1.608 -0.607 0.602 2.176 -3.925 2.742 -0.962 -0.270 0.555 0.723 1.096 1.054 -0.592 9.156 -0.381 -1.169 8.821 0.659 -2.480 3.231 -0.538 -2.340 0.875 -0.832 0.076 -1.177 -0.070 -> 17
0.624 -0.136 1.165 1.322 -1.064 -0.043 -0.431 0.050 -0.521 0.476 -0.496 1.858 -0.490 7.304 -0.048 -1.304 0.352 -2.792 -2.696 2.277 -3.691 -0.598 -5.559 0.166 0.015 -1.784 -0.709 -> 7
0.558 -0.493 1.377 0.599 -0.304 0.236 -0.380 0.676 -0.225 2.000 0.749 -0.188 0.136 4.085 -0.461 -3.559 2.859 -3.793 -1.642 0.244 -1.371 -0.565 -1.162 -2.417 0.193 -1.385 -0.831 -> 12
0.775 -0.564 1.583 2.941 -3.367 -0.325 -0.426 2.162 0.372 0.732 0.920 0.501 1.614 -3.818 -0.933 4.852 7.665 1.124 -6.110 0.535 2.567 -3.327 5.135 -0.623 -0.611 1.061 -0.236 -> 13
2.193 -0.833 1.209 2.762 -4.461 1.605 -0.928 -0.852 0.362 1.220 -1.207 1.354 -0.565 7.196 0.258 -3.056 5.962 -2.956 -3.631 2.851 -2.276 -1.634 -0.137 -1.365 0.147 -1.058 -0.397 -> 20
0.740 -0.403 0.254 0.892 -0.709 1.438 -0.353 0.347 0.119 2.802 -2.001 -0.336 -0.404 1.661 0.099 -5.107 6.039 -4.900 1.062 -0.669 1.252 0.184 -0.907 -2.181 0.302 -1.127 -0.754 -> 16
0.376 -0.526 2.581 1.264 -1.259 -2.978 0.023 1.018 -0.477 3.439 2.262 -0.742 1.419 -3.280 -0.006 0.599 1.285 -1.590 -3.676 -1.836 -0.869 -1.678 5.174 -1.529 -0.074 0.840 -0.905 -> 18
1.624 -0.562 0.577 -0.272 -3.246 1.401 -0.987 -0.289 0.812 -0.746 0.803 0.559 0.755 1.158 -0.355 0.694 7.676 2.995 -2.971 1.793 -0.584 -1.577 4.787 -1.304 -0.011 0.912 0.441 -> 8
-0.444 -0.074 1.766 -2.964 1.855 -1.576 0.199 0.061 0.079 1.822 2.928 -1.148 0.116 4.956 -0.188 -1.999 -1.156 -2.293 1.237 -0.258 -3.534 -0.732 -0.978 -2.903 0.781 -0.743 -0.519 -> 10
1.968 -0.739 -0.215 1.132 -3.360 1.185 -0.543 -0.597 0.684 -1.669 0.114 0.934 -0.726 6.660 -0.702 -2.018 7.110 0.168 -3.949 2.949 -2.437 0.477 1.042 -0.051 0.007 -0.408 0.631 -> 0

-0.232 0.476 -0.941 -2.165 -3.218 0.064 4.205 1.729 0.186 0.329 1.462 0.248 -0.617 -1.032 -1.722 -1.227 -0.755 0.672 0.238 -> 9
0.510 0.043 -1.049 -1.102 2.809 -0.116 3.988 2.331 -0.355 -0.405 0.410 -0.073 -0.193 -2.943 1.327 0.618 -0.427 2.830 -0.603 -> 5
0.929 -0.508 -1.174 -1.318 1.322 -1.213 5.430 4.145 -0.377 -0.712 1.526 0.221 -0.370 -4.323 2.253 1.030 -0.601 3.062 -0.594 -> 4
0.579 0.081 -1.838 -1.045 3.658 -0.205 4.797 2.416 -0.245 -0.014 0.893 -0.467 -0.251 -1.081 1.551 0.376 -1.682 4.354 -0.538 -> 9
-0.211 0.742 -0.509 -2.737 -4.310 1.490 3.358 2.049 0.455 -0.003 1.814 0.331 -1.098 2.031 -3.531 -2.151 -1.367 0.079 0.569 -> 10
0.084 0.392 -1.281 -1.612 -0.741 1.361 4.442 1.923 0.197 -0.858 1.050 0.277 -0.386 -3.880 -1.169 -1.061 -1.622 1.732 -0.361 -> 13
0.733 0.259 -1.991 -0.879 -1.737 2.328 4.961 -0.247 0.006 1.303 -0.496 -0.954 -0.128 -1.011 -2.294 0.615 0.113 5.898 -0.510 -> 20
0.234 -0.005 -0.635 -1.696 -0.015 0.360 4.683 3.021 -0.565 -1.030 0.708 0.601 -0.236 -8.317 1.495 0.033 -0.006 1.022 -0.919 -> 7
0.481 0.085 -1.594 -0.398 4.996 -0.729 4.953 2.677 -0.249 0.131 1.036 -0.577 -0.237 2.850 1.372 0.395 -1.658 2.878 -0.063 -> 3
0.029 0.808 -0.456 -2.111 -6.717 2.727 3.343 -0.041 -0.061 1.017 -0.416 -0.199 -0.689 -1.323 -3.371 -0.331 1.008 1.213 0.035 -> 13
0.743 0.278 -1.567 -0.979 -1.374 2.033 3.268 0.387 0.108 0.816 -0.246 -0.772 -0.521 3.589 -2.375 0.223 -0.445 4.800 0.220 -> 16
0.875 -0.116 -0.829 -1.634 -4.348 -0.025 3.737 2.306 0.069 0.566 1.286 0.222 -0.725 1.704 -0.879 0.042 -0.157 2.481 0.257 -> 7
0.193 0.292 -0.659 -1.920 -3.463 0.315 3.163 1.521 0.037 0.463 1.281 0.282 -0.766 2.169 -1.064 -0.963 -0.411 0.445 0.158 -> 6
0.466 0.451 -0.837 -1.223 2.474 0.149 3.165 1.513 -0.300 0.728 0.603 -0.264 -0.443 4.495 0.219 0.134 -0.527 0.618 0.212 -> 1
0.634 0.165 -0.910 -0.991 2.674 -1.195 3.580 2.515 -0.393 0.632 0.725 -0.571 -0.526 4.444 1.596 0.720 -0.956 2.022 0.205 -> 0
0.085 0.381 -1.083 -2.228 -2.035 1.049 4.405 1.740 0.365 -0.129 1.398 -0.013 -0.619 -0.362 -2.204 -1.234 -1.462 2.479 0.374 -> 14

2.005 -1.229 0.007 -3.159 -2.811 -2.042 -1.939 0.623 0.747 -2.041 0.642 -0.878 0.430 -0.582 1.667 -3.895 0.830 1.297 0.836 -2.258 1.338 4.390 0.211 -> 8
-2.015 -0.411 -0.582 -1.709 -6.240 0.177 3.529 2.300 0.258 2.233 0.168 -1.621 -2.957 -1.408 -1.976 5.617 -0.411 0.257 1.271 0.596 -0.912 3.833 0.514 -> 7
-2.621 -0.732 -0.433 -3.406 -4.278 -1.362 0.180 2.145 0.603 -3.226 0.408 -0.972 -2.384 -2.096 -0.273 3.152 0.132 0.554 0.555 -1.297 -0.739 5.020 0.893 -> 9
4.802 1.866 -1.118 2.627 0.458 0.655 0.213 0.266 1.368 3.008 -1.152 -0.482 -7.750 -1.471 -0.044 -3.309 -0.574 0.041 1.861 3.667 -1.338 -0.198 2.522 -> 20
5.148 1.046 -0.647 1.220 2.428 -0.185 -2.545 -0.277 1.897 -0.974 -0.734 -0.054 -5.869 -1.867 1.773 -4.412 -0.297 0.988 1.398 1.290 -1.031 0.039 3.352 -> 20
3.775 -1.322 0.594 -1.614 -7.748 -1.142 -0.171 0.275 -0.988 4.278 0.695 -1.546 4.763 1.753 4.569 -3.392 0.730 -0.064 1.221 -4.142 1.549 3.940 -1.051 -> 0
-3.760 -1.439 0.344 -3.103 -5.231 -1.136 0.460 1.561 -0.625 -0.779 0.776 -0.657 1.151 -0.926 -1.167 4.300 0.497 0.467 -0.426 -2.263 0.645 4.170 -1.211 -> 3
-5.253 -0.078 0.002 -0.752 -2.223 1.075 4.711 0.853 -0.962 0.935 0.178 -0.249 -0.461 -0.983 -3.567 7.948 -0.597 -1.200 -0.575 1.195 -0.557 -0.477 -0.776 -> 6
9.286 -0.200 0.346 1.734 -0.921 -1.056 -3.895 -1.228 0.798 0.712 -0.151 -0.352 2.483 1.716 5.468 -8.790 0.790 0.768 0.889 -1.928 1.335 0.721 1.646 -> 11
2.338 -0.696 -0.782 -2.898 -6.388 -1.532 -0.943 1.726 1.230 0.025 0.327 -1.637 -4.354 -2.459 0.214 -0.286 0.753 1.425 1.955 -1.185 -0.111 5.686 1.907 -> 11
0.000 -0.740 0.649 -2.704 -3.831 -1.829 -1.279 0.140 -0.633 1.005 0.705 -0.982 5.233 1.499 1.700 -1.577 1.054 0.634 -0.041 -2.324 2.018 2.683 -1.999 -> 2
4.189 1.597 -0.430 4.671 2.330 1.669 0.915 -0.966 0.488 4.202 -1.062 -0.041 -4.328 2.219 1.691 -2.226 -0.825 -0.448 2.124 1.856 -0.835 -2.730 1.171 -> 16
4.071 1.062 -0.072 4.568 4.360 0.968 -1.352 -1.683 0.088 1.589 -0.597 1.093 0.526 1.222 3.555 -5.512 -0.036 -0.273 -0.039 0.385 0.043 -4.579 0.670 -> 15
0.107 0.372 0.709 1.848 -0.219 1.653 3.286 -0.481 -1.875 3.968 -0.064 0.065 4.893 2.610 1.586 0.834 -0.274 -1.495 -0.849 -0.284 -0.050 -2.843 -2.280 -> 3
-4.957 -1.053 0.767 -1.971 -3.360 0.366 2.745 0.691 -1.746 0.871 0.688 -0.310 4.782 1.692 -0.832 5.316 0.064 -0.891 -0.826 -2.356 0.595 0.845 -2.695 -> 0
-5.153 0.410 -0.330 -0.121 -2.099 1.076 3.901 1.649 -0.309 1.242 0.144 -0.602 -3.001 -0.412 -3.672 7.816 -0.655 -0.562 -0.041 0.920 -1.681 0.691 0.198 -> 9
